[[ 2.48  4.93  2.07  0.78  2.11]
 [ 5.14 -0.12  8.15  0.63 -2.55]
 [ 3.24 -0.29  1.41  1.38  0.43]
 [-4.56  4.93 -0.93  2.02  7.66]]
|
[[ 2.48  4.93]
 [ 5.14 -0.12]
 [ 3.24 -0.29]]

[[-0.47  2.20 -0.56  2.83]
 [-2.85 -4.05 -0.07  6.82]
 [ 0.23  8.08 -0.97 -0.19]]
|
[[-0.47  2.20]
 [-2.85 -4.05]
 [ 0.23  8.08]]

[[-6.49  3.48 -0.90]
 [ 4.10 -1.64  0.23]
 [-0.46  2.82 -0.37]
 [-5.38  2.76 -0.64]]
|
[[-6.49  3.48]
 [ 4.10 -1.64]
 [-0.46  2.82]]

[[ 1.15  7.79 -0.58 -3.32]
 [ 4.15 -0.95  0.13 -5.04]
 [-1.46 -0.17 -0.19  2.33]
 [ 3.05 -3.35  0.26 -2.20]]
|
[[ 1.15  7.79]
 [ 4.15 -0.95]
 [-1.46 -0.17]]

[[-2.70 -3.11 -3.61  2.49]
 [-1.65 -0.47 -1.99  0.93]
 [-2.50  0.41  6.33  1.67]
 [-3.24 -3.09  5.97  2.79]]
|
[[-2.70 -3.11]
 [-1.65 -0.47]
 [-2.50  0.41]]

[[ 0.83  0.42 -0.28]
 [-3.83 -2.95 -6.79]
 [-4.73  2.29 -3.34]
 [-4.58  2.13 -3.48]
 [-2.57  1.72  0.43]]
|
[[ 0.83  0.42]
 [-3.83 -2.95]
 [-4.73  2.29]]

[[ 6.79  8.23 -6.53]
 [ 6.50  7.88 -6.25]
 [ 3.90  4.73 -3.75]
 [ 3.55  4.31 -3.42]]
|
[[6.79 8.23]
 [6.50 7.88]
 [3.90 4.73]]

[[-4.32 -1.36  0.56]
 [-0.57 -0.31 -0.20]
 [-1.51 -3.79  7.11]]
|
[[-4.32 -1.36]
 [-0.57 -0.31]
 [-1.51 -3.79]]

[[-5.93 -0.12 -5.75 -1.21 -1.94]
 [ 6.78  0.80  2.62  2.10  3.78]
 [-2.62  0.96  3.33  1.52  0.57]]
|
[[-5.93 -0.12]
 [ 6.78  0.80]
 [-2.62  0.96]]
---
[[-5.24  8.08 -0.89 -0.03]
 [ 0.10 -6.36  3.24  1.59]
 [ 0.79 -0.42  0.09  3.48]
 [-0.85 -0.17 -0.76 -0.42]
 [ 0.59 -0.17  0.92  0.12]]
|
[[-6.36  3.24]
 [-0.42  0.09]]

[[-5.55  4.38  5.13]
 [-2.65  3.04 -2.00]
 [-5.44  1.15 -0.92]
 [-6.08  0.40  6.85]]
|
[[ 3.04 -2.00]
 [ 1.15 -0.92]]

[[-6.01  4.11  3.50  4.43 -1.25]
 [ 3.97  2.76 -6.55  6.92  0.60]
 [ 7.80  3.06 -4.96  5.92 -8.63]]
|
[[ 2.76 -6.55]
 [ 3.06 -4.96]]

[[-0.32  0.66 -7.36]
 [ 0.61 -1.86  2.63]
 [ 1.30 -1.16 -7.93]]
|
[[-1.86  2.63]
 [-1.16 -7.93]]

[[-4.09 -6.31 -6.71 -5.13]
 [-1.16 -1.58 -1.60 -2.35]
 [-3.35 -6.25 -6.56 -5.57]]
|
[[-1.58 -1.60]
 [-6.25 -6.56]]

[[ 3.88 -2.96 -2.41 -1.02]
 [ 3.47 -3.49 -3.61 -6.15]
 [ 2.90 -1.95 -2.44  2.04]
 [-0.63 -3.52 -4.12 -5.55]]
|
[[-3.49 -3.61]
 [-1.95 -2.44]]
---
[[ 1.42  1.57 -3.12  0.00  0.30]
 [ 0.14 -1.86  7.16  3.08  0.22]
 [ 1.32 -1.87  3.55  2.79 -0.57]
 [-0.09  5.31  3.38  1.68 -1.37]]
|
[[-1.86  7.16]
 [-1.87  3.55]]

[[ 1.69 -1.47 -6.13]
 [ 0.50  4.21  5.26]
 [ 4.83 -2.96 -3.06]]
|
[[ 4.21  5.26]
 [-2.96 -3.06]]

[[ 3.25 -1.97 -2.16 -5.41  4.23]
 [ 6.16  3.59  0.29  0.47 -3.63]
 [ 4.74 -2.08 -1.14 -1.53  6.09]
 [ 1.94 -6.33  5.39 -5.49 -2.71]]
|
[[ 3.59  0.29]
 [-2.08 -1.14]]

[[ 2.60  0.05  0.83 -3.95]
 [-2.26  7.74  5.18 -1.54]
 [ 3.46  0.85  1.99 -1.26]]
|
[[7.74 5.18]
 [0.85 1.99]]

[[ 0.62  5.70  1.09  0.29  0.66]
 [-1.19  0.63  0.55  0.46  4.23]
 [ 0.81  0.52  0.71  1.30  6.36]
 [ 0.36  1.53  1.23  0.69  3.40]
 [ 0.37 -0.14 -1.10  0.60  1.60]]
|
[[0.63 0.55]
 [0.52 0.71]]

[[ 0.02 -5.53 -7.23 -6.91]
 [ 1.19 -2.18 -2.76 -5.34]
 [ 5.31  0.54  1.07 -4.07]]
|
[[-2.18 -2.76]
 [ 0.54  1.07]]

[[ 0.56  3.68 -3.64  0.61 -1.38]
 [-1.55 -3.15  3.42 -7.39 -0.10]
 [ 0.31 -2.31 -3.89  6.78 -0.94]
 [-2.63  5.21 -5.01  2.42  2.69]
 [-3.64 -2.50  2.45 -0.59  1.48]]
|
[[-3.15  3.42]
 [-2.31 -3.89]]
---
[[-1.75  4.42  4.18  1.63]
 [ 1.40  2.57  1.50 -4.68]
 [ 3.58  7.07 -2.16 -0.99]
 [-2.48  1.96  3.22 -3.27]
 [-1.07  2.21 -2.39 -5.11]]
|
[[-1.75  4.18]
 [ 1.40  1.50]
 [ 3.58 -2.16]
 [-2.48  3.22]
 [-1.07 -2.39]]

[[-2.70  1.97 -0.96 -0.42  6.77 -3.59 -3.74  2.00  2.25  0.60]
 [ 2.93  0.25  0.38 -1.42 -3.82  4.63 -5.04  1.82  2.98 -2.37]
 [-0.33 -1.48  1.16  2.16 -0.07 -2.72  6.03 -1.20 -2.99  1.25]]
|
[[-2.70 -0.96  6.77 -3.74  2.25]
 [ 2.93  0.38 -3.82 -5.04  2.98]
 [-0.33  1.16 -0.07  6.03 -2.99]]

[[-0.77  0.63  0.47 -0.33 -1.06 -0.89  1.15]
 [-1.13 -0.73  0.71 -0.26 -4.59  0.08  4.07]
 [-0.38  1.00  0.39 -0.11  1.45 -0.18 -0.16]
 [-0.53  0.19 -1.01 -0.27 -1.57 -0.16  2.01]
 [-0.94  0.04  2.29 -0.11 -1.20  0.19  1.82]
 [-0.34  0.36 -0.49 -0.71  1.28 -0.80  0.77]
 [ 0.00  1.83  2.25 -0.44  7.45 -0.74 -3.42]]
|
[[-0.77  0.47 -1.06  1.15]
 [-1.13  0.71 -4.59  4.07]
 [-0.38  0.39  1.45 -0.16]
 [-0.53 -1.01 -1.57  2.01]
 [-0.94  2.29 -1.20  1.82]
 [-0.34 -0.49  1.28  0.77]
 [ 0.00  2.25  7.45 -3.42]]

[[-2.20  3.39 -6.50 -0.35  5.05 -0.14 -5.34  1.63 -3.55  3.75 -5.65]
 [ 4.42 -6.38  4.18  3.89  3.85 -5.41 -0.39 -3.63  4.40  4.11 -2.02]]
|
[[-2.20 -6.50  5.05 -5.34 -3.55 -5.65]
 [ 4.42  4.18  3.85 -0.39  4.40 -2.02]]

[[ 2.27  4.36  2.47 -4.65  1.62 -0.21 -0.53  0.60  1.78 -1.09  3.61  6.97
   2.65]
 [-1.49  2.10  2.84 -2.16 -2.32 -0.45 -0.35  1.10 -1.81 -2.62  3.59  5.82
   0.23]
 [ 0.50  2.01  1.97 -2.62  0.90 -0.44 -0.33  0.85  1.09 -0.93  2.79  5.06
   1.88]]
|
[[ 2.27  2.47  1.62 -0.53  1.78  3.61  2.65]
 [-1.49  2.84 -2.32 -0.35 -1.81  3.59  0.23]
 [ 0.50  1.97  0.90 -0.33  1.09  2.79  1.88]]

[[ 0.31 -1.11 -0.54]
 [ 0.43  0.01 -1.10]
 [ 0.30 -0.71  0.67]
 [-0.11  0.64  1.86]
 [ 0.47  0.10 -0.06]
 [ 0.37  0.14  0.38]
 [-0.53  0.43 -1.03]
 [-0.38 -0.01  8.65]
 [ 0.18 -0.36 -0.02]
 [-0.35 -0.75  0.71]]
|
[[ 0.31 -0.54]
 [ 0.43 -1.10]
 [ 0.30  0.67]
 [-0.11  1.86]
 [ 0.47 -0.06]
 [ 0.37  0.38]
 [-0.53 -1.03]
 [-0.38  8.65]
 [ 0.18 -0.02]
 [-0.35  0.71]]
